Each row was made from one small tree. Brackets hold a mark, then the marks that hang from it, in the order of their numbers. Every link used is in the known rows. Write each row's tree.
Each row is shifted at random along 4 fixed directions that mean nothing.
Known rows:
[z134 [z529 z906] [z857 z611]]: [ 398  307 -267  -41  -87  -62  -82  253 -123  -43 -408 -145   69 -158
 -274  213  244 -322 -237  256  -17  156  -17   28 -139  194   76  524
   82   78  124  -22  274  193  363 -106 -150  -55 -425   49   73  524
   10  109  480   53   33    3 -417  273 -158   33   26   72   84  212
  310 -266   -8  -62 -103 -455  -63]
[z333 [z80 [z303 z235 [z323 [z134 z857]]]]]: [ 239  199 -185   46  189  -60  -57   69 -187 -142 -109  -62  283  112
 -314 -140   57 -129 -284  -96  -17   39  -73  -29  131  173  210  354
 -257 -556 -102  102   49 -106  227  235  -51   23 -435   29 -149  290
   -3 -144  142 -182  -43  -66 -358  138   34  -23  236 -288  247  118
   79 -262  -61 -184  119 -446  129]
[z529 [z611 z618 z624 z660 z906]]: [ 394   27 -324   54   89 -128  -53  451  113  -90  -47   23   84  123
  158 -273  121  136  166  284  -76  100   29  130   28  333  193  171
  297  -20  -53   70 -119  -55  179  189   11 -305 -125   39  -89  470
  -83 -117  201  212   -4 -185 -497  205  136  -53  -46 -159  169  196
   92 -288  191   -3  118 -159  365]
[z235 [z80 [z333 [z529 [z611 z660]]]] z285]: [  53  263 -201   78   20  -74 -120  408 -138   21 -201  -98   30  -29
  -89   22  130 -102  -24   96   28  -45   88   87 -195  295  151  217
 -211  -81    0 -145  105    5  130  -42  -58 -231 -242 -122 -174  144
  -41   55  180   -4   -5  167 -233  142  174   84    8  -55   42  172
   71 -260 -146 -140   37 -487  -20]
[z857 z80 [z618 z303 z906]]: [  35  -32 -474  -19  179 -140  -53    8  -94 -185   50 -241  377  257
   49 -325   17   33    5  301   93   52   -3   48  162  164   10  117
 -323 -408 -273  252  -14 -199   44  444  158  -13 -355  182 -149   33
  -73  -38 -102   31   24  143 -195  -13  220  -68   44 -200  171  174
   -1 -224 -135   96  152 -192  152]
[z857 z285 z618 z906]: [  93  520 -230 -180 -246  106 -282  438 -250 -180 -264   95 -368  -17
  -36  196   57   -4  445  440  227 -172  125   45 -340  171   19 -255
   78  -35  101   53   13   95 -144 -173 -114 -143 -103  -93  141  140
 -209   44  503   58  -32   -3 -218   63  266  -86  -33   53    3  326
   48 -521 -484   65  189  102 -154]
[z618 [z303 [z235 [z80 z333]]] z906]: [ -51  530 -147   23 -129  -33 -201  255 -303 -108 -216   72 -165  205
 -249   42  -37  -68  231  115  241 -157   13  -64 -171  155   -9 -111
 -423 -257  117  125   84   47 -107    0  -59  -97 -168  -64   31   25
 -147   -2  234   39  -67  186 -244  113  285  -53   57 -153   43  210
  -15 -203 -291   91  254 -464   -4]
[z857 [z618 [z303 z323]] z906]: [   7  295 -177 -240  -73 -102 -160  154 -322 -111 -246 -201  -95  106
  -68   57    5  110  223  291  258  -83  -13  -64 -207   13   25 -118
 -319 -173   79   43  150    1 -118   70  -94  -38 -201  -13   74 -103
 -134   80   89  -21   38  -17 -200  139  191  -21   90   54  -33  293
    7 -271 -322   29  150 -166  -94]
[z303 [z80 [z333 [z529 z611]]] [z235 z285]]: [ -16  214  -17  152  -44 -158  -63  342  -75   11 -117 -173   26  105
  -84   20   25 -128  -32 -141  -56  -92   61  118  -57  167   66  221
 -172   23  -40  -15  151 -111  219   94   17 -201 -242 -126  -90   43
  -41   25   46  -55   97  168 -252  199  172  -64   70  -80   -3   97
    8 -184 -153  -63   76 -348  -59]
[z857 z80 z285 [z611 z624] z618 z906]: [ -68  104 -227 -278  -49  -31 -214  447 -473  -70 -147 -219  -24  -50
  275   61  125  -56  266  793  299 -123  104   52 -329  214   54 -207
   82 -392   13  -18  112  -56  -81   47  -56 -385 -226 -126   94  174
 -129  162  215  -45  132 -154 -144   45   41  -27  -31   34  -51  311
   -8 -448 -388   11  101  396   -9]
[z303 [z80 z333] z235 [z323 [z134 z529] z285]]: [ 109  475  205  208 -194   34  -97  450 -253   32 -290 -160 -257  274
 -197  212   96  -24  236 -122  -50 -146  -13  -26 -312   18   83  121
 -261  103  219   71  317   57   82 -167 -167 -159 -213 -285   34  130
   13   81  220 -161    9  -70 -301  277  191   93   55   91 -114  110
   51 -234   90 -188   47 -357 -207]
[z611 [z134 z857] [z618 z303] [z660 z529] z906]: [ 289  208 -373  128  196 -286   56  317 -213 -134  -52   24   49  413
   14 -181   41  191  336    9  334   19   56   55 -166   71  183 -142
 -132 -379  -55  198  -72   15 -223  116 -112  -54  -31  -30   86  173
 -153 -126   95   26   73 -145 -369  145  293  -24   -1  -10  111  423
 -125 -277  291 -181  292 -182  186]
[z618 [z303 z235] z906]: [ 133  416 -250   56 -198   14  -57  278   90 -184 -110   -8 -286  284
  -54  -51 -103   15  374   87  -35 -215   51   73   19   77 -132  -63
 -184  181  142  201    4   44  -54   95   60  -42 -107   26  119   41
 -226 -109  119  136  -10  233 -403   97  292 -145  -50  -13  -52   96
  -20 -153 -268  297  198 -319   64]
[z660 [z529 [z611 [z134 z857] [z618 z303] z624] z906]]: [ 248  103 -366   76   67 -185  144  243   89 -158  -48 -280    2   77
  134 -112  -17  -64  240  179  -29  -36  121  171  -84  101  -16  170
  122  287   50   48   39  -67   52  117   29 -120 -109   24  -11  155
 -143  -28  -34  128  174   -5 -411  113  203   -6 -162  106  -93  146
   -6 -132  345   95   63 -305  171]
[z235 [z80 [z333 z529]] [z285 z303 [z323 [z134 z857]]]]: [  69  202 -311  252  144   69  -57  223  -16 -250  -57   83  280  227
 -376 -244  -13   72  -48  -22   13  -29   87   69 -100  156  103  251
 -495 -324 -196  194  -96  -48   77  135   47   64 -264  -26 -202  387
  -92 -157  240   49 -126  203  -84  -13  358   44   15 -291  244  158
    2 -395 -134 -101  211 -743  101]
[z618 [z303 [z323 [z134 z529]]]]: [ 143  128 -300   50  -21  -89  169  125  146 -151  -27 -337 -202  360
  144 -142 -111  218  364   64 -149 -224   57   81   11 -163 -177   44
 -284  359   62  203   50   20 -109  151   69   49  -72  -18   78 -141
 -203  -90 -299   54  104  118 -405   28  231   -5  -42  146 -242   59
  -46  -91  110  176   78 -230   26]
[z611 z624 z660 z906]: [ 304  267 -300   60    3  -34  -51  523   18  -93  -51   64 -222  266
  182 -165  126  147  400  242   63  -87   18  203 -153  193  131 -143
  138  -75  -16   81 -127   95 -135   -2  -56 -311   65 -124    9  280
 -212 -113  115   74  -38 -203 -419  133  138  -14 -124  -71   53  236
  -30 -339  -69  -57  189  -55  296]
[z333 [z303 z80 [z323 z285]] z529]: [  25  316 -139   66   53 -197   -4  215  -95   61 -113 -277 -108  249
 -133  -65  -92  -14  179  -89  155 -274   41   60 -198   12   76  -14
 -449 -205   -6   93   50   10 -230   31  -62  102 -104 -233  -67 -392
 -185  -28  -59 -168   91  172 -114   95  241    7  175  -22  -62  167
   -4 -247 -246 -162  226 -138  -80]
[z323 [z134 z529 [z857 z618] z906]]: [ 320  412 -300   29 -156   38  -17  281 -145 -209 -280  -49 -208  119
 -250  110   95  -48  220  141   83  -56   86   38 -301   -1   29  112
  -73  159  146  247  122  226   23 -145 -160  -51 -153   40  186  301
 -101   27  307   78   -4  -78 -281   70  159   76  -29  114  -53  280
  118 -298  292  -30   22 -274 -100]
[z624 [z285 [z303 z80] z323]]: [ 265  180 -104   78  -26    3 -107  200 -169 -106 -203    5   92   67
 -270   -1 -152 -113    9   47   87  -24  -18    2 -118  132  152  240
 -287 -185   43  205   -2   46   26  -18  -54   36 -203  -76  -62  115
  -88  -37  275  -68   -1  264 -175   74  339  129   21 -135   94  189
   94 -370 -186  -49  219 -274 -133]
[z235 [z80 z333] z285]: [ -91  400  -37    0  -18   -8 -240  287 -639   95 -379  -13  -51 -181
 -194  239   82 -111  -40  185  358  -98   60  -92 -454  210  274   20
 -450 -435  132  -99  244   72  -53 -286 -254 -225 -216 -217 -124   -5
   -3  199  321 -135  -74  123  -54   87  167  187   94 -103   16  339
   66 -389 -193 -260  118 -384 -222]
[z660 [z529 [z611 z134 [z624 z285]] z906]]: [ 253  274 -132   38   37 -111   -5  379 -141   -6 -168 -171  -30 -106
  -33   87   15 -255  181   82   66   -7   80  149 -232  190   67  255
  137   43  109    3  118   63   82 -121 -111 -218 -121  -44  -51  190
  -57   85  188 -142  104   43 -319  126  149  127 -154   91  -30  205
  103 -207   58  -29   46 -302   95]
[z323 [z134 z529 z857] z285]: [ 287  -17 -513  317  133   50  128  193  192 -249   66  -69   63  339
  -12 -342   22  345  231   67 -182 -131  149  147   32  -29  -59  139
 -128   58 -246  513 -104   41   78   67   39   37  -82   70  -14  273
 -117 -162   -4   46  -25   12 -242 -139  222  -74  -85 -175   71  154
   72 -461  264   36   86 -284  112]
[z624 [z285 [z303 z235 [z323 [z134 [z857 z80 z906]]]]]]: [ 145  462    0   20 -232   88 -125  423 -295 -203 -234   72 -415  159
 -116  216 -126    1  426  147  235 -312   59   14 -334  -25   45 -178
 -167   53  240  144   64  172 -150 -205 -120 -155  -24 -193  223  111
 -220  -14  297 -121   69  -30 -241   69  371   67  -13   64 -137  221
   -6 -475 -186   15  227  -66 -305]
[z235 [z80 [z333 z303]] [z285 z323]]: [ -41  112 -245   89   98   27   -7  197  -87  -84  -95 -249  139   86
 -102 -128 -103  120   -8   71   -5 -123   52   -3 -149   63  126  129
 -531 -102  -80   74  101 -172   27  103   61    1 -188 -146 -206   -7
 -104  -31  -94  -21    0  259  -76   48  286   57   31  -88   -1  109
  -65 -261 -234  -82   83 -558  -11]
[z134 [z529 [z611 z624]] [z857 [z80 z303] z618 z906]]: [ 107  102 -400  -11   67 -178  -67  194  -81 -248  -88 -123   97  134
  -55 -126  161  -59   66  392  195  -23   40   90 -144   69  -80   85
  -18 -124 -178  129  -42  -44   38  186  -32 -159 -196   42  118  350
 -179  -51  103   90  105 -166 -226   43   34  -93   35 -145   59  287
   85 -394  147   26  119  -26   41]
[z618 [z303 z323] z906]: [ 109  329 -114  -69  -22 -147  -99  103 -321   32 -248 -240  -17  178
 -146   13  -79   -2   32   70  193  -53  -64  -25 -102   20   -1  106
 -460 -204  127   85  215   35  -47   68 -102   24 -225   25  -10 -166
  -74   66   35  -29  -19  101 -221  179   62   50  154   61  -37  208
   54 -129 -314   67  124 -308  -37]
[z857 [z80 z333] [z285 z323] z906]: [ -21  340 -229   -5   76   94 -328  315 -316 -225  -20  153  185  211
 -127  -95   86   21   97  366  239   26   11   37 -134  222   55   27
  -97 -597 -409  238  -74  -75    4   81   -8  -14 -241   -8 -189  346
 -152  -78  379 -135  -98  -19 -106  -14  187  -46   31 -362  338  272
   55 -634 -594  -63  250 -156  130]
[z529 [z611 [z624 z285]] z906]: [ 182  125 -272   79   60  -41  -69  391   41 -148   -2  -46  -48  -14
  123 -171  -65  137  263  332   17 -142   88  159 -100  147  -31   35
  213  135 -122  201 -100  -36   38    6   69 -191   35   -8 -111  214
 -193  -62   82   46   79  -26 -240  -51  233  -64 -124 -185   40  154
   68 -371  -74  136  138 -218  193]
[z134 [z529 z611] [z857 z80 z285 [z618 z906]]]: [ 222   14 -394  -14   70 -220  -10  193 -124  -98 -117 -328  198   89
  -36  -68   36 -103 -100  273   98   68   54  139  -53   64 -118  275
  -36   -4 -173  134  151  -91  229  193   54 -146 -309  110   69  246
  -42   53   79  137  118    6 -165  100  -28  -47  107   58  -19  209
  139 -325  127   52  -30   24 -156]
[z618 [z303 z80 z235 z323] z906]: [ 146  531   35   72 -139  -54 -173  310 -231  -56 -272  -15 -128  249
 -263   42  -10 -109  132   24  133  -89 -113   -8  -50  105  -11   90
 -271 -221  201   35  192   26    0  104  -75  -40 -269  -77  -20   82
  -92  -41  311  -21  -77   70 -333  282  187  -32  164  -61   84  151
   73 -124 -239   -7  227 -397   -7]
[z235 [z80 z333] [z285 z303 z323]]: [ -23  -33 -239   88  181  -51   -4   32 -214  -77  -90 -277  356  101
 -184 -171 -116  109 -237  -55   34    8   25   17  -86   98  159  263
 -654 -239  -98   78  114 -213  125  159   73    0 -295  -74 -262   52
  -10   43 -121  -14   -4  289  -11   50  198  102   62 -109   64  116
  -63 -253 -175  -75   68 -615  -79]
[z303 z235 [z323 z285]]: [ 203  184  -92  147   46    6   -1  330   -1  -41  -60 -148  -53  310
    5 -154  -72  354  237  -78 -104 -205    3   76  -11  -28    1  -10
 -227  -36  -65  268   52  -87   58  104   37  -49 -112  -54  -58   10
 -101 -144   13 -139  -12   72 -291   88  173 -113   34 -124   14   88
   24 -426 -116  -11  105 -258  -44]
[z857 z80 [z285 z303 z323] [z611 z618 z660] z906]: [ 191  288  -44 -256 -158  -40 -281  431 -643  -34 -307  -39 -153   58
  -36  237   23 -145  257  616  456  -71   50  -75 -473  262  204 -116
  -38 -346  276  -84  139   89 -152 -167 -179 -214 -291 -212  217  280
 -126  200  505  -30  115  -49 -148  174  157  117    9  136  -35  351
    5 -389 -373  -50  175  190 -208]
[z857 z285 [z618 [z303 z80 z235]] z906]: [-125   83 -108 -271   38 -211 -168   84 -590   34 -259 -393  270   37
 -132   67  -31 -114 -204   40  200  126  -46  -50  -85  155  148  136
 -354 -468   12  -37  381 -200  198  187  -86 -178 -468  -25  -50  -36
   87  244   57 -103   69   22 -102  257   -7  -56  272   61   98  281
    3 -188 -364  -91   44  -26 -209]
[z80 [z303 z235] [z333 [z529 z906]]]: [-161  549 -194  120   -7 -172 -186  162 -156 -114  -47   51  -69  357
 -308   19   34  -59  192 -185  213 -221  108  -13 -253  126   36 -158
 -447 -155 -216  259 -158   -7 -169  -29  -68  103  -79  -73   58  -89
 -227  -69   52 -135   74  160 -177  -22  241 -192    0 -273   74  244
 -129 -357 -532   76  253 -419   18]
[z611 [z134 z529 z857] [z624 [z285 z323]] z660]: [ 425   32 -217  231  159 -112   85  438 -146  -50  -99  -61   52  206
   18 -125   -4  127  263  153  124   26   18  172 -279  -93   13  129
  -57 -299  -99  216  -59   44 -112   23 -111 -177   64 -129   87  327
 -146 -167   96  -60   46 -134 -272   67  151  100  -99  -13   15  358
    9 -384  278 -211  182   13  172]
[z333 z80 [z303 z235 z323] [z529 z611 z906]]: [ 141  590   84 -145  -39 -140 -129  377 -112   59 -225 -175 -210   -5
 -365  161  -83 -357   42 -117  128 -177   -7   11 -195  183  112  170
 -109 -150  177 -156  196   18   15  -31  -50  -40 -273 -186  -18   20
 -143   -6  263 -175  110   87 -281  260  162   22  230   14   -1   81
   91  -76 -317 -112  143 -426    5]
[z134 z529 [z857 z80]]: [ 266  290 -310  -40 -271  -47  135  246   43 -104 -252 -332 -493    9
  161  284   64 -248  250  302  -26 -211  114  168 -258  -63  -97   67
   18  630  221  -63  190  204  -18 -174  -41 -191  -97 -140  273    0
 -239   83   -5  126  202   68 -433  145   66  108 -119  358 -424  102
   81 -227  331   85  -58   46 -355]
[z303 z80 z235 [z323 [z134 z906]]]: [ -63  451   59  174   71 -177  -11  325 -584 -159   63   33 -440  471
  -74 -132 -227  564  683   37  641 -580   45   37 -422 -359 -141 -758
 -366 -434  -69  428  -84   11 -612  -65  -47  -56  330 -286  118 -404
 -340  -91 -189 -268   98 -174  119 -188  441  -60  101 -217 -176  336
 -262 -369   92 -178  439  -33 -125]
[z303 [z80 z333] [z323 z285]]: [  75  203 -224  264   -7  -20  -43  308  102 -170   14 -165  -98  360
  151 -187   33  319  298  175  -72 -252   29  102  -44    7  -32  -57
 -207  152 -160  215  -49 -120  -91  112   92   48  -25 -195 -197 -134
 -192 -135 -111   -3   52   19 -248   39  303  -73  -16 -134  -44   45
  -40 -408  -89  -34  165 -271    3]

Which tree is each row?
[ 109  243 -286  210  101  -84  -18  159  -27 -252   64  -50   34  440
  -70 -361  -65  257  263  126   98 -170  -33   91  125  -24 -145  -31
 -290 -263 -133  309  -79  -72 -144  315  104  117  -95   19 -137  -16
 -193 -174  -69   26  -48    7 -214   -4  324  -87   87 -199  111  133
  -53 -151 -148   65  300 -395  251]  [z618 [z303 z80 [z323 z134]] z906]
[ 281  394 -195  -68 -146    6 -107  539    5  -87 -271   70 -202  -29
  -11  143  183  -70  392  354   39  -34  111   -3 -276  193   53   22
  118  -54  240   93   -6  161  -24  -70  -65 -173 -170  -67  195  463
 -129  -13  501   17   46   84 -453  178  200  -38 -113  132  -11  278
  113 -268  -31   43  130 -152  101]  [z857 [z611 [z134 z529] z906] z618]
[  42  367 -136   65  -42  108 -166  335 -148  -26 -342 -118   78  -81
 -182  105  123 -169 -135   77  -79    4  -15  -47 -146  279  271  384
 -349 -116  154 -170  255  -52  213  -10 -102  -86 -398 -166 -256  235
   22   29  317  -44 -108  144 -314  259  155  100  111  -31  127  117
  133 -284 -260 -203   12 -618  -39]  [z235 [z80 [z333 [z303 z323]]] z285]
[ 310  121 -455   96   64 -128   88  309  228 -262  -49 -140  121  161
   39 -224   39  -92  225  179 -103   23   79  176   28  146  -71  310
   98  146   -2  154  -56  -32  105  236   41  -93 -189  129  -29  313
 -123 -164   86  121   66   75 -458   94  197  -46 -135  -30   62  136
   86 -214  325  105   85 -337  283]  [z660 [z529 [z611 [z134 [z857 [z618 z303]] z906] z624]]]
[ 433  222 -334   21  132 -150  -28  322    9  -32 -117  -95  226  228
 -148 -130  223 -150  -89 -150  -58  229  -74  160  106  348  250  387
   34 -197 -100   12   78   67  272  129  -79 -140 -336   94 -139  366
   37   -8  170 -102  -51  -19 -482  304   -5   61  -33  -19  258  186
  119 -201 -171 -184   -5 -475  224]  [z611 [z660 z529] z906]
[ 156  328  -95  255  -45  -13  -20  360  -63 -237  -18   37 -186  444
 -176 -112 -171  247  387 -154  133 -316   31   99 -135 -110  -73 -156
 -232   22    4  411  -77   28 -190   32   23   38   72 -135   50   29
 -226 -163   63 -103   72  103 -185  -52  423  -20   -6  -89  -23  198
  -78 -383  -63  -14  271 -177 -109]  [z624 [z285 [z303 z80 z235 [z323 [z134 z529 z906]]]]]
[  73  304  -91  146  138 -137 -116  143 -338 -173 -108  128  112  277
 -408 -138  -53  129  112 -105  267  -82  -21  -66 -143   46   13  110
 -447 -492  -20  239  -45  -33  -29  103  -31  -16 -216  -71  -41  273
  -55  -81  206 -105  -72   43 -149   32  275  -13  145 -324  189  217
   37 -334   44 -119  282 -563   22]  [z285 [z303 [z235 [z80 z333]] [z323 [z134 [z529 z611]]]]]
[ 127  452   44  310  -29   23 -169  507   93  -94 -141   69   97  299
 -239  -64  172  -19    1 -177 -151  -40  -59  131   51  183   70  294
 -110 -164 -141   31   69  -98  232  211    6  -26 -308 -102 -230  326
  -49 -215  377  -94 -100   55 -402  273  206 -102   98 -247  266   90
   92 -363 -335 -206  162 -534  114]  [z303 [z80 [z333 z529]] [z235 z285] z323]
[ 161  579  -65  -39 -143  -17 -109  341  -17   46 -231 -117 -361   98
 -185  195   42 -312  159  -25   28 -285   98   60 -271  202  129  -18
 -231   -4  183  -78   24  166 -187 -193 -160   -1 -173 -202   46 -163
 -215  -35  235 -128   74  187 -354  120  157   99   58   76 -152  123
   38 -245 -274  -39  146 -132 -131]  [z333 [z80 [z303 [z323 z285]]] z529]
[ 178  475    3  224  -92   37 -260  378 -351 -215 -265  315  -41  209
 -391   80  -25  -47  182   54  265 -117  -26  -79 -229  113  153   87
 -263 -378   54  257  -22  117  -36  -97 -173   -9 -168 -144   29  312
  -88 -123  543 -107  -87  -19 -228   89  409   27  104 -310  216  286
   99 -564 -186 -175  338 -345 -117]  [z624 [z285 [z303 [z80 z333] z235 [z323 [z134 z857]]]]]
[ 430  293 -312   93  -86  -96 -151  420    1 -170 -107  206 -227  100
    9 -114   45  131  433  429  162 -113   93   66 -119  248   27  -42
  236   66   61  142 -196   74  -62   -1  -16 -136  -26   21   77  262
 -204 -112  375  225   -3  -15 -376   60  356  -76  -89 -153   60  249
   94 -329   40   99  232 -181  158]  [z529 [z611 [z618 z906] z660]]
[ 178  368  -41  121   11 -151 -120  313  -48  -32 -200  -80   95   38
 -138   34  175 -210  -53   24  -47   85  -43   72  -45  206   80  438
  -80 -177  -29  -96   67  -24  185  135  -31  -39 -312 -112 -239  173
  -34  -55  254  -99    5   10 -402  298  122   38  122  -84  133   97
  166 -209  -24 -184  128 -451  106]  [z303 [z80 [z333 [z529 [z611 z134]]]] z323]
[  39  508 -192  -31  -58 -152  -70  194 -109   -4 -197 -170 -183   17
 -248  111   -5 -351   98  -30  164 -160   52   75 -221  178  131   95
 -204  -85   85  -57   81   89 -123  -71  -67   56 -187 -199  -61 -164
 -190   76  157 -101   93  180 -193  150  232   14   95   18    8  170
   42 -116 -304 -112  193 -323  -32]  [z333 [z303 z80] [z529 z906]]
[ 320   76 -357  279  229 -115  -30  360   -2 -197   89   28  284  440
 -104 -368   31   96  189  -31   82    1  -26  229   42  196   84  120
  -13 -312 -266  284 -164  -82   -1  225   10  -88  -91   18 -121  331
 -100 -194   76  -72   -8  -37 -297    0  257  -42 -166 -305  303  246
  -45 -404 -222 -130  212 -312  339]  [z611 [z624 [z285 [z303 z235]]] [z660 [z529 z906]]]
[ 248  270 -108   60 -218  125  -54  222 -208  -38 -344 -118 -232  -31
 -118  185    3 -254  148   65 -117  -78  101  -17 -250  259  266  312
 -205  171  469   21  212  184  101 -295 -179 -166 -336 -192   19  190
   34  210  333  -30  -22  113 -292  161  248  195  -17  175  -91   85
  136 -198  182   -5   42 -282 -222]  [z323 z134 [z285 [z303 z80]]]
[ -35  494 -122   26  -39 -125 -122  229  -49  -41 -144 -176  -25  250
 -263   66   15 -112   84 -166   38  -94   17    3 -163   96   78  144
 -383  -22  -91   88   93  -42   36   61  -18  100 -209  -98  -53  -60
 -129  -33   59 -105   58  107 -272  195  180  -88   82  -63   57  127
   -9 -249 -515  -36  116 -524   44]  [z80 [z333 [z303 z235 z323] [z529 z906]]]
[ 314  160 -418  274  194 -190   21  377 -184 -202   29  133  -67  345
   56 -283   79  331  538  344  404 -119   80  195 -301 -113 -123 -262
  -52 -515 -196  325 -272    3 -400  116  -49 -135  191 -102  147  252
 -271 -230  105   69   -1 -243 -166  -96  255  -94 -104 -178   81  464
  -94 -427  250 -156  366   74  314]  [z611 [z134 z529 [z857 [z618 z906]]] z624 z660]
[  93  391 -175   43 -166 -134 -123  290  -25  -72 -194  -51 -185  -20
  -59  128  120 -304  122  192   19  -84   79   82 -154  248   53  199
  -27  141   48  -70   13   90   51  -60  -41 -125 -187 -143  -57    0
 -142   42  194   55   82  141 -355  173  227   28  -10  -53  -54  107
  106 -209  -59  -13  136 -292  -31]  [z303 [z80 [z333 [z529 z611]]]]
[  84  219 -381  -88  -87  -99 -116  371 -181 -178 -194 -218   90  121
   39   16  190 -142   41  539  172  -33   76   52 -282  166   87   62
  -98  -50  -56  119   85   45   53   98  -50 -174 -242   20   69  210
 -135   23  155  114  144 -101 -251  108   21   -8  -26  -23  -21  240
   50 -408   20    4   11  -89   16]  [z134 [z857 [z80 [z333 z529]] [z611 z624] z618] z906]
[ 307  132 -269  153  168  -89  -26  341   53 -146   17  -52  219  157
 -121 -249  -15   58  177  161   57   -1   59  144  -63  185   45  143
  125  -51 -240  272  -92  -63   72  125    5  -29  -86  107 -134  262
 -114 -124  184   23   39   42 -257    4  291   22 -178 -238  163  226
   60 -374  -25   -9  149 -384  264]  [z660 [z529 [z611 z618 [z624 [z285 z323]]] z906]]
[  67  621   11   27 -165 -234 -193  353 -556   -2 -312  110 -407   26
 -177  296  -24 -247  533  273  610 -232  139  -86 -585  121   49 -232
 -174 -189  317   38   60  208 -414 -340 -301 -130   17 -202  224 -159
 -182  137  390  -31   98   90 -170   72  420  146  -51   31 -178  424
   -3 -230   94  -53  340 -140 -124]  [z660 [z529 [z611 z134 [z618 [z303 [z80 z333]] z906]]]]
